Below is a small trained network, with its code and all its weights. Each question gives an input and a class and asks what happens when units are switched off, that is, made to give their printed mean instead of their output.

import numpy as np


def w(rows, s, z=0):
    codes = np.array(rows[::2]) - 128.0
    scale = np.full(codes.shape[1], s)
    scale[-1] = z or s
    return codes * scale


def f(y):
    return np.maximum(y, 0)


def log_softmax(a):
    a = a - a.max(-1, keepdims=True)
    return a - np.log(np.exp(a).sum(-1, keepdims=True))


def net(x, mask):
    res = np.array(x, float).reshape(1, 8) / 4 @ E
    y = f(res @ A[0][:, :-1].T + A[0][:, -1])
    res = res + np.where(mask, y, B[0][:, -1]) @ B[0][:, :-1]
    return log_softmax(res[-1] @ U[:, :-1].T + U[:, -1])


A, B = {}, {}
E = w([
[242,122,50,129,81,31],'x0',
[106,126,133,88,108,109],'x1',
[101,1,170,239,82,79],'x2',
[213,73,148,69,46,253],'x3',
[120,139,142,111,114,112],'x4',
[122,139,140,114,110,115],'x5',
[127,136,129,133,120,134],'x6',
[126,127,131,120,125,119],'x7',
],0.0065)
A[0] = w([
[102,194,66,64,159,161,108],'N1',
[91,113,128,89,163,94,255],'N2',
[138,161,78,84,181,157,69],'N3',
[215,107,157,81,131,162,168],'N4',
[188,103,87,134,88,193,68],'N5',
[75,160,254,141,194,175,112],'N6',
[141,176,93,102,174,154,80],'N7',
[206,131,89,128,220,22,101],'N8',
[66,62,165,184,86,129,90],'N9',
[134,202,69,70,175,152,95],'N10',
[179,107,197,96,147,215,106],'N11',
[127,61,128,184,164,105,24],'N12',
[87,165,135,146,174,65,180],'N13',
[148,91,172,90,17,173,175],'N14',
[140,202,151,111,167,172,59],'N15',
[198,166,32,160,50,93,151],'N16',
[88,154,132,133,113,168,36],'N17',
[164,188,140,112,91,48,230],'N18',
[132,219,111,135,131,165,113],'N19',
[155,217,89,72,155,168,40],'N20',
[55,119,215,103,204,182,88],'N21',
[87,141,159,132,220,115,122],'N22',
],0.0092,0.0034)
B[0] = w([
[135,98,157,151,138,85,216],'N1',
[119,142,111,179,233,145,210],'N2',
[98,96,175,161,84,52,181],'N3',
[108,219,97,173,212,187,209],'N4',
[91,204,130,112,156,154,193],'N5',
[214,78,48,20,133,200,254],'N6',
[128,68,189,197,96,93,179],'N7',
[142,206,78,44,158,167,220],'N8',
[66,106,169,113,1,90,225],'N9',
[123,72,184,187,97,79,217],'N10',
[103,236,133,158,157,121,216],'N11',
[99,153,167,125,49,63,176],'N12',
[66,186,150,186,198,142,233],'N13',
[63,212,139,197,195,140,237],'N14',
[149,68,161,122,89,115,184],'N15',
[157,47,56,77,104,147,232],'N16',
[225,124,101,114,127,88,150],'N17',
[132,122,81,109,159,200,218],'N18',
[80,54,154,203,91,79,186],'N19',
[159,78,193,150,57,78,207],'N20',
[197,117,20,60,61,226,247],'N21',
[157,211,137,123,184,204,210],'N22',
],0.0065,0.0066)
U = w([
[164,95,36,3,123,182,152],'0',
[80,122,154,105,195,147,252],'1',
[67,235,169,123,229,141,30],'2',
[62,22,244,143,55,55,7],'3',
],0.0065,0.0038)

Each question gives the input, the list of numbers given to net, and the class t.
The units are the neurons (one row each of A and B). Each row of codes is followed by its name. A weight is (code - 128) times the scale printed after its matrix; where a second scale follows, it is the last column's (A, B and U).
mask holds one flag per neuron, in row order. A switched-off neuron (its flag False) gives its mean, the last column of its row in B, instead of its output. The means were averaged over made-up inputs and are rounded, as every weight is.
A unit's drop is (log p(t) with every unit on - log p(t) with that unit switched off) / (log p(t) with every unit on - log p(t) with every unit switched off).
The circuit of an input: a set's keep is (log p(t) with only the set's units on - log p(t) with every unit switched off) / (log p(t) with every unit on - log p(t) with every unit switched off). Starting from the 12 units with the biggest drops (on a tie, the unit counted first), units are removed one at a time, each time the one whose removal leaves the highest keep (on an exact tie, the one counted first), for as long as the keep stays at least 0.8.
units of the circuit, in order: the units of the circuit, biggest drop first
unit that matters most: the unit with the biggest drop
k most important neurons: the k neurons with the biggest drops, biggest first
drop when u is switched off: that unit's drop, to one decimal
input [2,4,-1,6,7,-1,-7,5], class 2: unit that matters most : N14
input [-6,-7,6,-2,4,5,-6,-5], class 0: 2 most important neurons : (N6; N21)
input [2,7,7,-8,-4,4,-5,0], class 2: 2 most important neurons : (N13; N8)
input [-4,-8,6,8,-2,-4,3,-2], class 2: 2 most important neurons : (N14; N11)
input [3,7,-2,7,5,-6,2,2], class 2: units of the circuit, in order : (N14; N4)
input [-7,-2,6,2,1,7,7,-5], class 0: units of the circuit, in order : (N6; N21)
input [7,-3,3,-6,-4,3,-4,-1], class 0: 3 most important neurons : (N16; N8; N14)
input [6,-8,5,-5,4,3,0,-3], class 0: units of the circuit, in order : (N8; N16)
input [-7,8,4,-2,4,-3,1,-3], class 0: units of the circuit, in order : (N21; N6)
input [-6,5,-6,8,-2,-1,-4,-7], class 2: 3 most important neurons : (N11; N14; N4)
input [-3,5,5,8,1,-4,-4,5], class 2: units of the circuit, in order : (N14; N11)
input [6,-4,-7,-5,3,-2,-3,-4], class 3: 2 most important neurons : (N10; N20)
input [-6,4,0,7,-3,1,6,-1], class 2: 3 most important neurons : (N14; N11; N16)
input [-8,2,-4,-3,8,-7,-8,6], class 0: units of the circuit, in order : (N21)
input [-8,-6,-8,-6,0,-2,3,-6], class 0: 3 most important neurons : (N6; N21; N22)
input [-7,-8,-2,-5,-1,-3,8,4], class 0: drop when N15 is switched off : 0.0
input [-7,0,-3,8,0,3,3,-1], class 2: drop when N18 is switched off : 0.1
input [-8,-5,-7,1,-1,-1,-4,3], class 0: drop when N21 is switched off : 1.4
